Below is a small trained network, with its code and all its weights. Each question gives an input and a target symbol and asks what happens when units are switched off, that is, made to give their printed mean instead of their output.

import numpy as np


def w(rows, s, z=0):
    codes = np.array(rows[::2]) - 128.0
    scale = np.full(codes.shape[1], s)
    scale[-1] = z or s
    return codes * scale


def f(y):
    return np.maximum(y, 0)


def softmax(a):
    e = np.exp(a - a.max(-1, keepdims=True))
    return e / e.sum(-1, keepdims=True)


def log_softmax(a):
    a = a - a.max(-1, keepdims=True)
    return a - np.log(np.exp(a).sum(-1, keepdims=True))


def net(x, mask):
    ids = ['ΓΔΘΞΩβζηλπστψ'.index(c) for c in x.split()]
    T = len(ids)
    res = E[ids] + P[:T]
    r = res
    for j in range(3):
        rows = slice(4 * j, 4 * j + 4)
        q, k, v = (r @ M[0][rows].T for M in (Q, K, V))
        z = softmax(np.where(np.tri(T) > 0, q @ k.T / 4**0.5, -1e9)) @ v
        o = O[0][rows]
        res = res + np.where(mask[j], z, o[:, -1]) @ o[:, :-1]
    y = f(res @ A[0][:, :-1].T + A[0][:, -1])
    res = res + np.where(mask[3:7], y, B[0][:, -1]) @ B[0][:, :-1]
    return log_softmax(res[-1] @ U[:, :-1].T + U[:, -1])


Q, K, V, O, A, B = {}, {}, {}, {}, {}, {}
E = w([
[93,30,128,172,103,54],'Γ',
[134,125,177,141,154,78],'Δ',
[57,36,189,93,192,93],'Θ',
[163,1,168,189,74,120],'Ξ',
[133,113,114,195,108,34],'Ω',
[116,145,129,171,139,28],'β',
[121,32,223,134,140,121],'ζ',
[74,72,216,113,17,22],'η',
[126,150,195,137,187,73],'λ',
[85,178,107,50,67,215],'π',
[113,173,192,133,201,59],'σ',
[155,159,183,176,148,64],'τ',
[92,133,154,180,194,42],'ψ',
],0.014)
P = w([
[148,111,86,100,99,165],'0',
[132,103,107,81,66,149],'1',
[160,104,113,120,134,132],'2',
[83,114,139,182,90,177],'3',
[125,106,150,87,88,113],'4',
[167,101,132,142,161,106],'5',
[80,115,171,206,107,150],'6',
[123,106,174,99,108,78],'7',
[177,97,151,159,188,74],'8',
[75,116,198,232,130,122],'9',
[115,102,204,110,118,39],'10',
[190,95,169,175,220,42],'11',
[86,129,254,228,162,111],'12',
],0.013)
Q[0] = w([
[16,158,244,145,33,91],'head 1',
[31,166,158,183,80,148],'head 1',
[125,151,101,209,181,199],'head 1',
[197,136,70,93,163,146],'head 1',
[64,171,160,234,91,182],'head 2',
[170,115,96,80,105,135],'head 2',
[118,121,162,184,141,120],'head 2',
[105,157,175,210,128,156],'head 2',
[3,126,246,225,59,107],'head 3',
[121,168,73,91,124,190],'head 3',
[73,122,216,182,94,108],'head 3',
[83,115,223,41,6,50],'head 3',
],0.027)
K[0] = w([
[157,65,219,194,190,22],'head 1',
[127,28,152,134,172,87],'head 1',
[167,87,62,67,112,139],'head 1',
[98,138,95,119,121,203],'head 1',
[126,49,163,212,173,22],'head 2',
[97,137,58,138,112,181],'head 2',
[190,130,181,132,176,103],'head 2',
[155,103,186,170,149,80],'head 2',
[182,62,193,178,207,4],'head 3',
[175,227,66,102,144,150],'head 3',
[141,71,170,165,160,44],'head 3',
[163,223,240,243,173,59],'head 3',
],0.026)
V[0] = w([
[189,235,159,131,98,136],'head 1',
[119,135,80,145,187,88],'head 1',
[113,72,139,105,191,182],'head 1',
[50,209,95,101,168,100],'head 1',
[80,190,172,202,152,205],'head 2',
[100,162,127,186,63,83],'head 2',
[165,116,211,146,93,195],'head 2',
[128,192,137,78,142,118],'head 2',
[167,117,158,118,200,211],'head 3',
[11,64,135,58,220,137],'head 3',
[175,5,177,147,81,142],'head 3',
[178,170,245,88,102,175],'head 3',
],0.02)
O[0] = w([
[85,97,143,154,142,47,115],'head 1',
[188,69,101,193,57,146,146],'head 1',
[175,152,166,120,175,135,107],'head 1',
[112,130,81,192,142,116,96],'head 1',
[120,253,158,64,91,161,82],'head 2',
[53,118,115,50,164,157,138],'head 2',
[160,182,160,97,105,82,129],'head 2',
[125,125,131,146,39,109,121],'head 2',
[126,60,157,136,227,138,94],'head 3',
[239,189,122,112,176,110,134],'head 3',
[67,88,88,17,146,61,253],'head 3',
[150,68,235,148,106,93,126],'head 3',
],0.016,0.018)
A[0] = w([
[87,124,125,118,128,93,110],'neuron 1',
[68,173,163,245,149,183,11],'neuron 2',
[93,167,178,252,152,179,135],'neuron 3',
[63,139,127,175,91,111,184],'neuron 4',
],0.021,0.012)
B[0] = w([
[128,147,147,182,94,170,255],'neuron 1',
[205,21,116,78,5,94,144],'neuron 2',
[54,233,144,132,180,148,158],'neuron 3',
[183,125,153,77,184,151,207],'neuron 4',
],0.016,0.046)
U = w([
[67,184,61,148,215,122,143],'Γ',
[64,163,109,218,129,151,122],'Δ',
[107,191,102,128,209,71,127],'Θ',
[88,184,83,178,211,176,112],'Ξ',
[138,171,88,146,135,145,58],'Ω',
[151,210,94,195,193,144,132],'β',
[54,171,127,114,187,112,78],'ζ',
[101,236,116,135,173,152,64],'η',
[100,122,115,211,168,40,253],'λ',
[154,218,136,153,91,100,85],'π',
[70,254,121,218,238,133,211],'σ',
[138,165,183,191,189,164,14],'τ',
[130,230,30,233,135,141,213],'ψ',
],0.0036,0.0065)

Each question gives the input, a string of symbols that net reads in full, and the target symbol t.
The units are the heads (4 rows each of Q, K, V and O) and the neurons (one row each of A and B). Each row of codes is followed by its name. A weight is (code - 128) times the scale printed after its matrix; where a second scale follows, it is the last column's (O, A, B and U).
mask holds one flag per unit, heads first, then neurons. A switched-off unit (its flag False) gives its mean, the last column of its rows in O or B, instead of its output. The means were averaged over made-up inputs and are rounded, as every weight is.
A unit's drop is (log p(t) with every unit on - log p(t) with that unit switched off) / (log p(t) with every unit on - log p(t) with every unit switched off).
The circuit of an input: a set's keep is (log p(t) with only the set's units on - log p(t) with every unit switched off) / (log p(t) with every unit on - log p(t) with every unit switched off). Starting from all 7 units, units are removed one at a time, each time the one whose removal leaves the highest keep (on an exact tie, the one counted first), for as long as the keep stays at least 0.8.
circuit, biggest first: the units of the circuit, biggest drop first
unit that matters most: the unit with the biggest drop
top k neurons: the k neurons with the biggest drops, biggest first
which heads matter: for each layer, one digit per head in row order, 1 if its drop is at least 0.15 and else 0, layers parted by /
input π ψ λ ψ τ λ η η σ τ λ Ω, target π: top neuron => [neuron 1]
input Ξ σ ζ, target λ: which heads matter => 001
input ψ Δ Ξ τ Γ η λ τ, target τ: circuit, biggest first => [head 3; neuron 4; head 1]
input β λ λ π τ Ω, target σ: top 2 neurons => [neuron 1; neuron 2]
input τ λ ψ Θ, target ψ: circuit, biggest first => [head 3; head 1]
input Ω Γ β Ω, target Ω: top 2 neurons => [neuron 2; neuron 4]
input λ β Ξ λ λ Γ Ξ σ, target σ: circuit, biggest first => [neuron 3; head 3; head 1]
input Δ τ λ ψ τ σ Ξ σ Γ η, target Γ: which heads matter => 111
input β Γ λ β π Δ Δ Ω λ Γ Θ, target λ: circuit, biggest first => [head 3; neuron 1; neuron 4; head 1]
input Θ Ξ Ξ λ λ π Ξ τ Δ, target Δ: circuit, biggest first => [neuron 1; head 3]
input Ξ Γ τ τ Γ, target τ: which heads matter => 101
input β σ σ τ β π Γ λ λ β π τ λ, target τ: circuit, biggest first => [head 3; neuron 4]
input Γ ζ β, target λ: top 2 neurons => [neuron 4; neuron 3]
input π ψ Ω Ξ λ, target λ: circuit, biggest first => [head 3; neuron 1; neuron 4]
input Δ ψ τ ψ τ Ξ Ω Γ Ξ λ, target ζ: circuit, biggest first => [head 3]
input Ω τ η Ξ λ σ Ξ, target π: circuit, biggest first => [neuron 2; head 3; head 2]
input Ξ β λ λ τ Γ σ π Γ Γ Ξ Γ λ, target Γ: circuit, biggest first => [head 3; head 2]
input Ξ λ Ω λ Δ, target λ: top 2 neurons => [neuron 1; neuron 4]
input Ω Γ τ Ω Γ Ω, target ψ: top 2 neurons => [neuron 4; neuron 1]
input σ η Δ Ξ Δ τ τ ψ τ τ Ξ τ Ω, target τ: unit that matters most => neuron 4
